Below are the code and all the weights of a small trained network. Each question names an input and a target symbol and asks about switching units off, where a switched-off unit gives its printed mean instead of its output.

import numpy as np


def w(rows, s, z=0):
    codes = np.array(rows[::2]) - 128.0
    scale = np.full(codes.shape[1], s)
    scale[-1] = z or s
    return codes * scale


def norm(h):
    return h / np.sqrt((h * h).mean(-1, keepdims=True) + 1e-5)


def f(y):
    return np.maximum(y, 0)


def softmax(a):
    e = np.exp(a - a.max(-1, keepdims=True))
    return e / e.sum(-1, keepdims=True)


def log_softmax(a):
    a = a - a.max(-1, keepdims=True)
    return a - np.log(np.exp(a).sum(-1, keepdims=True))


def net(x, mask):
    ids = ['βδεζηθπ'.index(c) for c in x.split()]
    T = len(ids)
    res = E[ids] + P[:T]
    r = norm(res)
    for j in range(3):
        rows = slice(2 * j, 2 * j + 2)
        q, k, v = (r @ M[0][rows].T for M in (Q, K, V))
        z = softmax(np.where(np.tri(T) > 0, q @ k.T / 2**0.5, -1e9)) @ v
        o = O[0][rows]
        res = res + np.where(mask[j], z, o[:, -1]) @ o[:, :-1]
    y = f(norm(res) @ A[0][:, :-1].T + A[0][:, -1])
    res = res + np.where(mask[3:7], y, B[0][:, -1]) @ B[0][:, :-1]
    return log_softmax(norm(res)[-1] @ U[:, :-1].T + U[:, -1])


Q, K, V, O, A, B = {}, {}, {}, {}, {}, {}
E = w([
[79,152,8,142,110,40,180,120,29,144],'β',
[116,47,170,50,111,187,87,151,110,187],'δ',
[124,104,131,22,81,188,160,199,135,104],'ε',
[139,76,18,63,168,195,68,110,175,33],'ζ',
[124,255,117,158,162,162,135,183,183,165],'η',
[38,122,155,209,74,254,116,142,190,129],'θ',
[158,108,140,247,119,179,208,89,129,49],'π',
],0.0083)
P = w([
[169,31,115,134,163,59,183,193,229,168],'0',
[180,77,111,104,130,80,155,141,196,171],'1',
[185,95,115,117,110,109,135,154,153,153],'2',
[158,123,119,103,121,152,138,136,119,163],'3',
[169,138,140,112,108,163,121,160,74,135],'4',
[158,174,152,102,110,188,112,121,49,135],'5',
[183,222,173,107,87,198,84,132,3,119],'6',
],0.006)
Q[0] = w([
[52,124,41,127,189,28,224,50,81,172],'head 1',
[123,133,207,102,35,206,248,125,86,215],'head 1',
[206,50,127,106,135,131,155,87,41,143],'head 2',
[97,172,161,76,104,154,167,173,154,133],'head 2',
[116,113,172,50,86,119,150,140,56,98],'head 3',
[135,175,203,112,151,61,100,144,105,253],'head 3',
],0.02)
K[0] = w([
[125,75,86,168,58,14,144,204,110,161],'head 1',
[149,203,216,193,54,131,131,178,16,130],'head 1',
[211,159,118,55,119,162,180,109,30,48],'head 2',
[75,161,113,155,127,175,32,110,75,156],'head 2',
[98,130,128,99,112,168,98,88,5,100],'head 3',
[156,243,117,56,115,75,111,213,143,161],'head 3',
],0.018)
V[0] = w([
[79,206,105,207,134,146,91,35,19,65],'head 1',
[77,120,190,111,90,207,85,82,118,113],'head 1',
[77,202,250,55,24,101,144,99,124,72],'head 2',
[151,106,161,164,150,88,131,161,179,255],'head 2',
[138,198,88,146,92,119,208,92,103,142],'head 3',
[165,221,184,154,137,148,74,33,19,117],'head 3',
],0.0091)
O[0] = w([
[123,163,143,2,108,111,81,182,137,158,31],'head 1',
[167,185,154,117,175,89,146,143,154,113,147],'head 1',
[127,95,112,170,138,172,97,96,169,187,90],'head 2',
[179,126,131,86,115,159,186,184,138,104,137],'head 2',
[160,87,184,146,126,133,122,120,149,87,119],'head 3',
[131,61,86,204,125,133,225,118,129,81,2],'head 3',
],0.0065,0.01)
A[0] = w([
[88,34,116,36,115,34,126,161,214,169,14],'neuron 1',
[190,84,62,49,225,1,123,130,228,138,117],'neuron 2',
[131,139,35,163,158,117,209,188,185,155,26],'neuron 3',
[72,132,153,208,160,86,96,144,228,193,3],'neuron 4',
],0.018,0.0042)
B[0] = w([
[139,173,92,94,120,131,194,30,189,117,210],'neuron 1',
[92,6,136,61,216,40,135,150,105,113,224],'neuron 2',
[200,143,72,147,121,86,87,140,132,155,241],'neuron 3',
[32,117,101,167,75,107,122,161,195,91,254],'neuron 4',
],0.019,0.0043)
U = w([
[192,68,212,178,126,165,190,132,154,45,1],'β',
[222,126,66,156,119,88,94,152,130,143,183],'δ',
[40,122,127,165,84,127,92,162,198,101,244],'ε',
[81,199,147,155,159,122,142,108,30,117,63],'ζ',
[129,57,147,96,98,254,94,132,118,207,206],'η',
[115,39,130,46,188,79,121,149,126,114,216],'θ',
[130,148,93,63,107,143,188,32,169,122,75],'π',
],0.0078,0.00064)

Each question gives the input, a string of symbols that net reads in full, and the target symbol t.
The units are the heads (2 rows each of Q, K, V and O) and the neurons (one row each of A and B). Each row of codes is followed by its name. A weight is (code - 128) times the scale printed after its matrix; where a second scale follows, it is the last column's (O, A, B and U).
mask holds one flag per unit, heads first, then neurons. A switched-off unit (its flag False) gives its mean, the last column of its rows in O or B, instead of its output. The means were averaged over made-up inputs and are rounded, as every weight is.
A unit's drop is (log p(t) with every unit on - log p(t) with that unit switched off) / (log p(t) with every unit on - log p(t) with every unit switched off).
The circuit of an input: a set's keep is (log p(t) with only the set's units on - log p(t) with every unit switched off) / (log p(t) with every unit on - log p(t) with every unit switched off). Starting from all 7 units, units are removed one at a time, each time the one whose removal leaves the highest keep (on an exact tie, the one counted first), for as long as the keep stays at least 0.8.
units of the circuit, in order: the units of the circuit, biggest drop first
top k neurons: the k neurons with the biggest drops, biggest first
heads that matter: for each layer, one digit per head in row order, 1 if its drop is at least 0.15 and else 0, layers parted by /
drop when u is switched off: that unit's drop, to one decimal
input δ θ π δ, target π: units of the circuit, in order : (neuron 1; head 1)
input ε ζ θ π δ θ, target β: heads that matter : 001
input ε ε β δ, target β: units of the circuit, in order : (head 1; head 3)
input θ δ δ ε β ε β, target η: top neuron : (neuron 4)
input η π β θ θ η, target η: heads that matter : 100
input β θ θ θ θ δ δ, target δ: units of the circuit, in order : (head 3; head 1; neuron 3)
input π π ζ π ε π, target η: top 2 neurons : (neuron 4; neuron 2)
input β ε θ β θ η δ, target η: top 2 neurons : (neuron 2; neuron 4)
input ζ η δ δ, target δ: units of the circuit, in order : (head 1; head 3; neuron 3)
input β ζ ζ δ η ζ, target ζ: heads that matter : 010
input δ ζ δ ζ, target ζ: heads that matter : 110
input π ε δ, target ε: heads that matter : 100
input δ θ ε ε β, target π: heads that matter : 100
input ζ β β ε π β δ, target β: heads that matter : 001
input ε θ π θ, target β: heads that matter : 011
input ε π δ, target π: units of the circuit, in order : (neuron 1)
input θ ε π ε, target π: units of the circuit, in order : (head 1; neuron 1)
input β ε ε ε η, target δ: heads that matter : 001
input ε δ δ π ζ ε, target ζ: top 2 neurons : (neuron 4; neuron 2)
input ε δ δ ε ε δ, target ε: heads that matter : 010
input δ ε π β ζ ε ζ, target η: drop when neuron 1 is switched off : 0.2
input δ ε δ π ζ δ β, target π: drop when neuron 1 is switched off : 0.4
input δ β θ η ζ δ, target ζ: drop when head 3 is switched off : 0.1
input δ ε η ε, target η: drop when head 1 is switched off : 0.2
